Below is a small trained network, with its code and all its weights. Each question gives an input and a class and asks what happens when units are switched off, that is, made to give their printed mean instead of their output.

import numpy as np


def w(rows, s, z=0):
    codes = np.array(rows[::2]) - 128.0
    scale = np.full(codes.shape[1], s)
    scale[-1] = z or s
    return codes * scale


def norm(h):
    return h / np.sqrt((h * h).mean(-1, keepdims=True) + 1e-5)


def f(y):
    return np.maximum(y, 0)


def log_softmax(a):
    a = a - a.max(-1, keepdims=True)
    return a - np.log(np.exp(a).sum(-1, keepdims=True))


def net(x, mask):
    res = np.array(x, float).reshape(1, 6) / 4 @ E
    u = 0
    for l in range(4):
        y = f(norm(res) @ A[l][:, :-1].T + A[l][:, -1])
        res = res + np.where(mask[u : u + 6], y, B[l][:, -1]) @ B[l][:, :-1]
        u += 6
    return log_softmax(norm(res)[-1] @ U[:, :-1].T + U[:, -1])


A, B = {}, {}
E = w([
[80,202,146,211,249,167,165],'x0',
[173,46,253,127,18,53,89],'x1',
[206,164,86,195,76,17,135],'x2',
[86,53,211,209,151,143,184],'x3',
[223,103,185,134,120,246,141],'x4',
[199,151,188,142,155,66,217],'x5',
],0.0059)
A[0] = w([
[86,150,67,26,186,255,118,132],'0.n1',
[144,165,109,106,211,126,90,136],'0.n2',
[120,173,80,137,178,136,41,2],'0.n3',
[190,141,132,157,231,176,178,51],'0.n4',
[114,180,89,97,121,187,119,155],'0.n5',
[206,102,153,164,222,175,139,90],'0.n6',
],0.0072,0.0035)
B[0] = w([
[236,146,110,96,96,114,36,254],'0.n1',
[68,74,100,254,88,127,175,186],'0.n2',
[76,160,40,200,143,156,132,162],'0.n3',
[150,142,235,130,101,156,225,199],'0.n4',
[188,49,101,144,148,204,80,194],'0.n5',
[172,162,137,173,124,228,133,188],'0.n6',
],0.0092,0.0055)
A[1] = w([
[106,3,167,213,4,98,91,65],'1.n1',
[154,211,75,148,189,26,254,79],'1.n2',
[171,231,135,158,206,191,146,144],'1.n3',
[79,135,40,37,146,206,81,181],'1.n4',
[45,146,134,94,217,84,24,92],'1.n5',
[97,189,66,166,134,71,106,252],'1.n6',
],0.0076,0.0025)
B[1] = w([
[99,150,116,90,112,156,89,254],'1.n1',
[171,5,145,106,187,116,88,220],'1.n2',
[127,135,120,190,114,148,149,237],'1.n3',
[140,203,104,126,188,128,142,217],'1.n4',
[125,188,173,151,148,86,136,164],'1.n5',
[123,108,162,159,145,63,156,224],'1.n6',
],0.015,0.0058)
A[2] = w([
[115,198,160,151,127,149,91,162],'2.n1',
[90,141,58,176,88,111,118,103],'2.n2',
[192,56,83,112,187,160,71,213],'2.n3',
[113,105,218,83,66,123,141,2],'2.n4',
[2,172,84,136,121,57,81,30],'2.n5',
[191,124,116,145,79,153,79,124],'2.n6',
],0.0092,0.0021)
B[2] = w([
[134,110,149,129,74,66,169,198],'2.n1',
[139,139,35,253,99,131,107,162],'2.n2',
[153,173,163,136,163,37,109,253],'2.n3',
[131,196,94,70,67,180,131,177],'2.n4',
[102,149,143,183,110,132,96,197],'2.n5',
[55,149,131,90,150,126,160,216],'2.n6',
],0.013,0.0063)
A[3] = w([
[136,6,134,173,70,94,62,131],'3.n1',
[36,143,195,80,17,127,70,121],'3.n2',
[178,198,180,136,6,90,231,253],'3.n3',
[215,248,119,21,73,96,147,197],'3.n4',
[111,122,154,143,195,253,245,75],'3.n5',
[201,56,161,249,96,110,121,135],'3.n6',
],0.0068,0.0034)
B[3] = w([
[73,161,87,95,200,95,57,172],'3.n1',
[121,106,83,101,82,105,138,230],'3.n2',
[122,48,125,139,127,166,142,251],'3.n3',
[100,120,162,102,170,176,171,253],'3.n4',
[254,30,159,122,103,226,174,191],'3.n5',
[151,56,144,80,129,165,148,231],'3.n6',
],0.0099,0.0066)
U = w([
[49,157,235,191,116,63,124,17],'0',
[163,32,164,125,231,38,113,255],'1',
[96,90,159,4,53,214,167,91],'2',
[178,240,151,36,217,172,87,160],'3',
[155,205,28,251,174,114,121,107],'4',
[203,43,182,191,142,252,204,203],'5',
[39,134,67,117,52,104,31,31],'6',
],0.017,0.0029)

Each question gives the input, the list of numbers given to net, and the class t.
The units are the neurons (one row each of A and B). Each row of codes is followed by its name. A weight is (code - 128) times the scale printed after its matrix; where a second scale follows, it is the last column's (A, B and U).
mask holds one flag per neuron, layer by layer. A switched-off neuron (its flag False) gives its mean, the last column of its row in B, instead of its output. The means were averaged over made-up inputs and are rounded, as every weight is.
A unit's drop is (log p(t) with every unit on - log p(t) with that unit switched off) / (log p(t) with every unit on - log p(t) with every unit switched off).
The circuit of an input: a set's keep is (log p(t) with only the set's units on - log p(t) with every unit switched off) / (log p(t) with every unit on - log p(t) with every unit switched off). Starting from the 12 units with the biggest drops (on a tie, the unit counted first), units are removed one at a time, each time the one whose removal leaves the highest keep (on an exact tie, the one counted first), for as long as the keep stays at least 0.8.
circuit, biggest first: the units of the circuit, biggest drop first
unit that matters most: the unit with the biggest drop
k most important neurons: the k neurons with the biggest drops, biggest first
top k neurons in layer l: the k neurons of layer l with the biggest drops, biggest first
drop when u is switched off: that unit's drop, to one decimal
input [-7,6,-5,8,1,-7], class 2: unit that matters most -> 2.n4
input [-2,4,-8,-8,6,7], class 3: circuit, biggest first -> [2.n3, 3.n5]
input [6,5,-7,7,-4,-6], class 0: 2 most important neurons -> [1.n5, 0.n4]
input [-5,0,-1,-8,-3,0], class 4: 2 most important neurons -> [0.n4, 1.n2]
input [-3,-5,7,-1,-6,-2], class 1: top 2 neurons in layer 1 -> [1.n2, 1.n6]
input [3,-8,8,-7,4,8], class 5: 2 most important neurons -> [1.n3, 0.n4]
input [5,5,6,-6,8,-8], class 4: 2 most important neurons -> [0.n4, 0.n1]
input [3,-5,2,-4,7,-5], class 4: top 2 neurons in layer 0 -> [0.n1, 0.n3]
input [-3,2,-3,-6,5,3], class 3: 2 most important neurons -> [0.n4, 2.n3]
input [4,3,2,-3,5,-8], class 4: top 2 neurons in layer 0 -> [0.n3, 0.n4]
input [0,2,1,-3,1,-1], class 2: 2 most important neurons -> [1.n2, 0.n2]
input [-1,0,-8,-3,-7,-4], class 4: top 3 neurons in layer 0 -> [0.n3, 0.n4, 0.n2]
input [5,-3,-8,-5,-3,3], class 4: 2 most important neurons -> [0.n1, 0.n2]
input [1,-6,-1,-3,-2,6], class 5: circuit, biggest first -> [0.n4]
input [-3,4,-4,1,-6,-2], class 6: 2 most important neurons -> [2.n5, 0.n4]
input [-6,-7,-6,2,-5,-3], class 3: top 2 neurons in layer 0 -> [0.n1, 0.n5]
input [-5,5,-7,8,-5,-4], class 6: drop when 0.n2 is switched off -> -0.1
input [8,0,8,-6,-4,6], class 1: drop when 1.n2 is switched off -> 0.3
input [-6,7,3,6,-2,3], class 2: drop when 2.n4 is switched off -> 0.1
input [5,-5,3,-6,-5,3], class 1: circuit, biggest first -> [1.n2]
